Where the symbols take the units:
* | zu za ve ge da
nep | mik sav bis pek nul
gid | dal zod los tel beg
ful | zir nef ret mal git
dop | mon bis dig mul rur
muf | pid dal rir zad gek
gul | sig ref fil ruk bel
ran | ruk kef dal loz raf
rap | nav dop zos rar dig
vub | gid buv bos mor ruk
pip | git tov gor dil seb
dil | nef zer pip vos tov
zif | guv pel sal dem zir
rar | nul mul rap gar dop
fol | zos bug lov mik tek
mup | bel pid fof raf vos
seb | zuk ret ses tov nas
vap | zer fof lat gek lin
tek | rut tuk bop bug gam
lal | dil vap pel rir lat
dal | gul raf gek ran mup
pel | pip lat zir lal div
ger | por lan ler das zon
guk | zad tel nur gof gid
zon | vub loz zad lan ran
tov | sal ful seb zer ret
vis | bas das suv vem ger
gam | kop zug lem tuk tiz
bug | dig fem tek lut tuk
zod | raf zad beg ler muf
vem | bop fif vis nav das
div | seb guv buk lat pek
loz | buv por ran bas kef
vig | mul zuk lut git kig
fem | rur rap tuk kig zos
gof | zon suv guk kop tel
sal | pek zir zuk zif gar
lin | ful dil guv fof pip
bas | rek lem loz bop por
rut | das kon zet dig kop
lut | dop kig bug vig fem
bop | zet gam bas tek lem
ret | gar git nas ful vig
ses | kig nas dat seb mik
vam | vap sig gan los dem
buk | ses pek mul div nep
beg | mup muf sig zod rir
mal | pel gan ful bel nef
ref | rir los bel nur vam
kef | nur vub raf por bos
fif | gam lov das mon vok
por | guk mor kef lem vub
lem | gof tiz por gam mor
nav | tek mon vem nul fif
das | lem vok ger fif lan
ler | kef zon zod ger zad
zad | bos ran muf zon dal
rur | lov nav kon bis vem
kop | lan vis gof kon suv
suv | loz ger tel vis ler
zug | vis rut tiz zos zet
raf | ref bos mup kef pid
dat | fem mik mon ses fol
nef | div zif git gan sal
zet | ger kop rek rut gof
kig | bis rar fem zuk rap
gar | sav buk rar zir mul
zer | zif mal tov fil ful
fof | mal vos lin mup dil
los | gek beg vam gid sig
ruk | beg nur gul buv ref
gek | fil mup vap dal fof
sav | lut ses nul gor dat
mor | tel rek vub tiz buv
lan | mor bas zon vok loz
mik | rap lut fol nas bug
gan | lat dem nef vam zif
pek | nas gor nep guv sav
kon | vok vem kop rur vis
mon | tuk fol fif dat lov
fil | dem bel zer gul mal
zir | gor div gar pel buk
mul | dat nep dop buk bis
bos | los ruk pid vub gul
guv | ret pip pek lin gor
zos | vem dig zug rap rut
rir | vos gek lal muf vap
nul | bug dat nav sav mon
zuk | nep gar kig sal rar
nas | rar vig mik ret lut
buv | zod guk ruk rek nur
lat | tov lin div vap guv
gor | vig seb sav pip ses
dem | lin lal zif sig pel
tuk | kon zos gam fem zug
dig | fif rur rut dop kon
rek | ler gof buv zet guk
vos | gan fil dil pid zer
bis | fol nul rur nep nav
sig | fof rir dem beg lal
bel | lal vam mal ref gan
nur | muf gid ref guk los
git | buk sal vig nef zuk
tiz | suv zet mor zug rek
tel | ran ler gid suv zod
pid | vam gul vos bos fil
vok | tiz bop lan lov bas
lov | zug tek vok fol bop

In the rows, 63 means zero.

The rows follow the links: the fewer symbols apart two units are, the more alike their rows tend to be.

Each row is also shifted at random along 5 hidden directions that mean nothing.

Some units, each with a row of numbers:
vok
(33, 63, 86, 39, 56, 57, 70, 79, 34, 95, 78, 56, 66, 85, 71, 47, 69, 48, 65, 52, 53, 55, 47, 65, 69, 47, 55, 45, 75, 77, 82, 57, 28, 76, 49, 92, 73, 57, 65)
vis
(63, 64, 74, 52, 63, 50, 65, 66, 58, 84, 70, 63, 54, 67, 60, 52, 46, 55, 73, 47, 63, 63, 57, 56, 66, 49, 43, 49, 76, 82, 80, 74, 43, 73, 61, 68, 67, 61, 55)
dat
(40, 63, 44, 54, 61, 65, 70, 61, 47, 53, 58, 51, 56, 71, 61, 65, 58, 77, 70, 74, 58, 71, 69, 57, 54, 69, 77, 59, 62, 64, 76, 63, 68, 65, 74, 72, 71, 63, 77)
bug
(27, 64, 59, 54, 51, 58, 69, 67, 46, 53, 53, 56, 52, 67, 56, 59, 55, 70, 72, 67, 63, 68, 62, 59, 55, 69, 76, 56, 65, 70, 85, 61, 66, 75, 70, 71, 70, 71, 77)
fem
(49, 61, 53, 53, 52, 57, 78, 51, 44, 49, 60, 48, 52, 60, 56, 60, 47, 73, 68, 72, 66, 69, 63, 52, 61, 68, 76, 56, 72, 71, 82, 76, 61, 72, 74, 73, 67, 66, 65)
raf
(70, 52, 69, 72, 87, 54, 44, 86, 67, 53, 60, 36, 62, 56, 75, 57, 66, 71, 84, 57, 69, 49, 60, 55, 67, 81, 39, 58, 61, 71, 52, 66, 65, 52, 41, 67, 42, 78, 76)
zir
(54, 78, 48, 82, 59, 83, 45, 58, 75, 53, 47, 80, 67, 58, 52, 61, 65, 66, 54, 62, 48, 79, 73, 70, 42, 51, 51, 70, 48, 41, 58, 49, 61, 50, 64, 57, 67, 67, 76)
dem
(61, 54, 81, 50, 50, 76, 70, 51, 58, 60, 68, 42, 89, 44, 53, 64, 53, 65, 54, 65, 63, 44, 53, 62, 83, 45, 52, 75, 72, 58, 43, 71, 33, 49, 46, 74, 43, 52, 47)
nav
(36, 62, 63, 65, 47, 57, 69, 48, 48, 57, 56, 69, 48, 65, 49, 61, 46, 65, 60, 66, 68, 69, 64, 57, 60, 68, 73, 58, 74, 72, 82, 68, 67, 81, 79, 56, 68, 69, 60)
vub
(60, 56, 67, 87, 86, 54, 41, 76, 70, 73, 61, 68, 51, 78, 74, 63, 75, 56, 69, 50, 74, 63, 71, 62, 58, 71, 41, 52, 62, 64, 50, 64, 74, 67, 57, 49, 55, 73, 62)
mup
(21, 54, 85, 63, 66, 54, 43, 99, 82, 50, 38, 62, 67, 55, 58, 67, 65, 74, 86, 47, 76, 45, 59, 67, 70, 67, 54, 70, 50, 58, 56, 62, 77, 58, 44, 55, 38, 81, 76)
mon
(66, 73, 54, 47, 55, 61, 77, 79, 41, 51, 58, 33, 54, 54, 62, 53, 57, 63, 74, 74, 57, 67, 55, 57, 50, 78, 73, 52, 65, 84, 86, 49, 56, 78, 59, 81, 70, 79, 90)
ref
(32, 51, 89, 70, 71, 57, 47, 88, 55, 53, 63, 47, 75, 66, 70, 55, 81, 70, 70, 57, 65, 40, 52, 64, 79, 71, 56, 65, 61, 56, 55, 56, 55, 54, 38, 85, 44, 72, 73)
sig
(38, 52, 90, 77, 56, 67, 48, 66, 64, 52, 56, 67, 77, 56, 58, 63, 72, 65, 55, 61, 66, 43, 55, 67, 76, 69, 61, 73, 62, 52, 50, 51, 64, 59, 49, 61, 47, 67, 63)
rar
(78, 63, 32, 62, 65, 74, 80, 33, 40, 52, 73, 40, 62, 64, 64, 66, 58, 74, 50, 86, 57, 74, 72, 54, 57, 68, 74, 62, 73, 62, 62, 72, 59, 57, 77, 74, 70, 53, 61)
guk
(61, 57, 73, 77, 83, 55, 53, 78, 56, 78, 74, 66, 60, 86, 83, 59, 91, 46, 59, 56, 68, 57, 65, 67, 66, 68, 56, 49, 63, 59, 52, 58, 60, 68, 54, 71, 63, 65, 61)
zad
(47, 41, 74, 76, 84, 47, 55, 53, 64, 72, 67, 54, 55, 73, 65, 69, 57, 66, 71, 48, 90, 53, 74, 54, 85, 56, 41, 56, 78, 57, 46, 105, 58, 57, 59, 61, 40, 60, 31)
loz
(76, 63, 68, 66, 79, 48, 59, 82, 71, 77, 68, 69, 51, 75, 76, 59, 78, 45, 71, 49, 73, 63, 64, 68, 63, 61, 59, 50, 59, 62, 61, 67, 62, 72, 58, 66, 64, 69, 57)
lem
(94, 70, 61, 65, 70, 44, 55, 66, 82, 74, 61, 72, 39, 54, 58, 55, 40, 58, 81, 43, 70, 74, 64, 53, 56, 58, 37, 52, 64, 84, 79, 78, 65, 70, 68, 45, 66, 71, 55)
ran
(103, 57, 57, 59, 86, 47, 64, 81, 78, 68, 71, 62, 58, 70, 86, 72, 82, 57, 69, 64, 70, 57, 63, 66, 68, 82, 75, 62, 54, 69, 50, 61, 88, 63, 63, 51, 62, 63, 58)
ful
(59, 73, 63, 44, 54, 78, 65, 73, 68, 61, 61, 56, 84, 55, 62, 59, 69, 67, 64, 63, 45, 59, 56, 71, 63, 41, 61, 74, 49, 49, 58, 56, 39, 44, 48, 87, 64, 53, 72)
nep
(55, 66, 30, 64, 68, 74, 67, 51, 61, 51, 49, 43, 53, 59, 52, 72, 42, 79, 73, 69, 68, 82, 83, 53, 46, 59, 55, 59, 65, 62, 60, 84, 67, 60, 73, 56, 58, 67, 68)
seb
(39, 67, 55, 71, 54, 85, 68, 44, 48, 62, 69, 67, 75, 75, 58, 63, 78, 58, 41, 71, 55, 72, 72, 72, 60, 39, 71, 65, 64, 31, 53, 64, 38, 53, 66, 89, 69, 51, 59)
nef
(78, 71, 62, 59, 53, 82, 64, 52, 62, 59, 71, 61, 85, 52, 61, 59, 67, 65, 46, 70, 41, 60, 56, 67, 64, 48, 59, 75, 57, 50, 55, 50, 40, 42, 55, 80, 64, 49, 67)
bis
(64, 62, 40, 40, 57, 56, 84, 55, 55, 47, 59, 40, 52, 55, 57, 68, 44, 79, 78, 74, 68, 70, 67, 54, 62, 65, 81, 61, 66, 71, 77, 85, 65, 66, 75, 74, 65, 61, 63)
rur
(57, 68, 60, 79, 49, 63, 61, 52, 45, 55, 58, 71, 49, 63, 55, 53, 57, 59, 52, 73, 56, 74, 60, 57, 46, 85, 69, 57, 71, 77, 81, 41, 76, 82, 77, 49, 77, 75, 77)
sav
(51, 69, 32, 67, 68, 78, 63, 57, 57, 54, 51, 51, 56, 66, 56, 70, 55, 74, 66, 71, 60, 81, 80, 59, 43, 60, 59, 61, 61, 57, 58, 68, 68, 60, 74, 58, 64, 66, 76)
vap
(48, 62, 80, 32, 52, 68, 65, 97, 82, 58, 47, 60, 85, 50, 62, 71, 68, 66, 74, 59, 61, 44, 52, 75, 67, 57, 73, 79, 44, 63, 49, 46, 72, 57, 44, 55, 50, 65, 76)
dil
(70, 64, 67, 59, 51, 77, 62, 47, 76, 61, 63, 75, 84, 50, 56, 69, 58, 68, 48, 66, 50, 55, 57, 68, 68, 52, 62, 82, 58, 55, 50, 53, 63, 46, 60, 50, 60, 49, 57)
zuk
(102, 76, 21, 72, 65, 83, 68, 47, 68, 47, 57, 59, 58, 54, 62, 72, 62, 66, 52, 81, 55, 85, 78, 64, 36, 71, 73, 67, 54, 58, 53, 54, 77, 57, 76, 50, 73, 63, 74)
dig
(64, 60, 55, 66, 50, 53, 69, 41, 64, 50, 46, 56, 36, 40, 35, 63, 16, 68, 76, 57, 85, 78, 71, 45, 59, 65, 51, 55, 81, 84, 80, 91, 67, 80, 78, 35, 55, 79, 50)
kig
(60, 63, 35, 53, 61, 70, 79, 49, 46, 56, 67, 50, 62, 70, 66, 68, 62, 75, 59, 82, 54, 73, 70, 60, 56, 68, 84, 63, 64, 62, 66, 65, 68, 61, 78, 73, 73, 55, 70)
rir
(84, 49, 72, 65, 57, 53, 65, 52, 83, 40, 56, 57, 65, 32, 52, 72, 44, 74, 68, 60, 83, 46, 61, 58, 85, 69, 65, 77, 66, 61, 49, 84, 73, 54, 61, 44, 38, 64, 38)
ruk
(70, 49, 71, 64, 81, 50, 59, 74, 64, 63, 74, 59, 67, 75, 84, 67, 84, 66, 64, 65, 66, 45, 59, 64, 78, 80, 74, 65, 60, 61, 51, 61, 77, 55, 58, 67, 58, 57, 61)
bos
(74, 44, 67, 82, 79, 48, 52, 49, 76, 59, 70, 77, 58, 67, 72, 72, 67, 73, 58, 62, 75, 51, 68, 58, 80, 80, 65, 69, 64, 57, 48, 74, 91, 54, 71, 40, 54, 56, 44)

Where do the symbols, taken in turn from left to right, take each start?
Answers are names.
(40, 60, 53, 63, 57, 61, 69, 51, 39, 48, 58, 39, 51, 60, 51, 55, 43, 76, 70, 68, 66, 71, 66, 48, 58, 66, 60, 53, 76, 69, 79, 80, 50, 68, 70, 77, 61, 70, 68)
zu za ge -> dat
(89, 57, 61, 62, 83, 48, 65, 76, 75, 73, 70, 65, 54, 74, 79, 71, 77, 50, 69, 57, 78, 59, 68, 67, 69, 71, 69, 57, 59, 64, 51, 72, 79, 67, 64, 54, 61, 61, 50)
ge ge -> zet
(93, 69, 60, 56, 80, 42, 63, 85, 85, 73, 61, 66, 44, 62, 70, 61, 62, 49, 85, 43, 79, 68, 65, 63, 61, 60, 56, 51, 55, 72, 67, 79, 66, 71, 60, 57, 62, 73, 55)
zu da -> zod
(65, 60, 76, 35, 52, 71, 71, 78, 77, 58, 56, 57, 85, 47, 60, 71, 64, 65, 65, 65, 61, 44, 50, 73, 72, 56, 72, 80, 53, 62, 48, 54, 62, 54, 47, 59, 49, 57, 64)
da ve zu -> seb
(73, 66, 52, 70, 56, 64, 72, 48, 36, 45, 65, 36, 52, 49, 54, 51, 45, 66, 62, 76, 61, 72, 60, 48, 55, 79, 61, 51, 78, 80, 82, 63, 50, 72, 67, 73, 65, 74, 73)
za da zu -> kon
(65, 54, 67, 62, 86, 49, 55, 88, 72, 69, 65, 57, 60, 78, 83, 68, 81, 62, 75, 57, 70, 51, 63, 65, 71, 75, 64, 61, 54, 64, 50, 62, 79, 61, 54, 60, 55, 65, 64)
da ge ve -> muf
(105, 66, 57, 77, 88, 54, 54, 81, 71, 69, 68, 51, 49, 63, 76, 56, 73, 46, 71, 55, 73, 66, 66, 60, 56, 75, 45, 48, 60, 74, 58, 62, 63, 68, 54, 61, 61, 77, 66)
zu ge zu -> guk
(48, 61, 73, 73, 54, 80, 46, 53, 74, 58, 51, 61, 78, 43, 44, 63, 42, 72, 60, 54, 61, 56, 63, 60, 66, 47, 30, 74, 67, 60, 48, 67, 52, 47, 51, 47, 43, 64, 59)
ve ge -> mal
(84, 70, 66, 75, 76, 49, 51, 83, 76, 74, 63, 75, 46, 70, 73, 53, 74, 46, 70, 48, 66, 69, 62, 64, 54, 67, 51, 50, 55, 68, 71, 56, 66, 71, 59, 58, 70, 74, 66)
ge da -> gof
(93, 78, 51, 56, 61, 83, 63, 67, 66, 52, 64, 43, 79, 41, 61, 52, 65, 66, 61, 69, 42, 67, 55, 65, 51, 53, 51, 70, 50, 57, 59, 48, 37, 42, 47, 84, 62, 62, 83)
da ve ve -> mik
(44, 68, 75, 58, 50, 82, 56, 63, 64, 68, 64, 74, 89, 65, 63, 62, 75, 65, 47, 66, 40, 54, 55, 74, 63, 48, 61, 78, 52, 48, 55, 38, 51, 45, 52, 72, 66, 49, 73)
da da za da -> nas
(65, 58, 80, 63, 58, 66, 56, 80, 71, 47, 55, 53, 78, 45, 61, 63, 69, 64, 65, 64, 65, 44, 51, 67, 71, 72, 62, 75, 56, 63, 50, 49, 65, 58, 44, 60, 46, 73, 72)
ge zu za -> mup
(66, 50, 78, 67, 76, 52, 55, 77, 63, 50, 69, 47, 71, 61, 75, 60, 77, 70, 70, 63, 68, 41, 54, 61, 80, 79, 64, 67, 60, 61, 54, 63, 64, 51, 48, 74, 49, 66, 65)
da ve da za -> lin
(48, 73, 38, 63, 69, 76, 59, 75, 41, 53, 57, 41, 58, 71, 69, 56, 70, 73, 68, 80, 45, 75, 65, 59, 35, 79, 64, 57, 57, 70, 72, 40, 67, 64, 61, 76, 74, 73, 104)
da ve ge -> fem
(40, 45, 84, 69, 62, 49, 55, 60, 80, 47, 51, 67, 64, 52, 55, 71, 55, 76, 72, 51, 84, 43, 62, 59, 85, 63, 62, 72, 65, 53, 53, 87, 74, 54, 59, 52, 39, 65, 42)
zu da ve -> zif
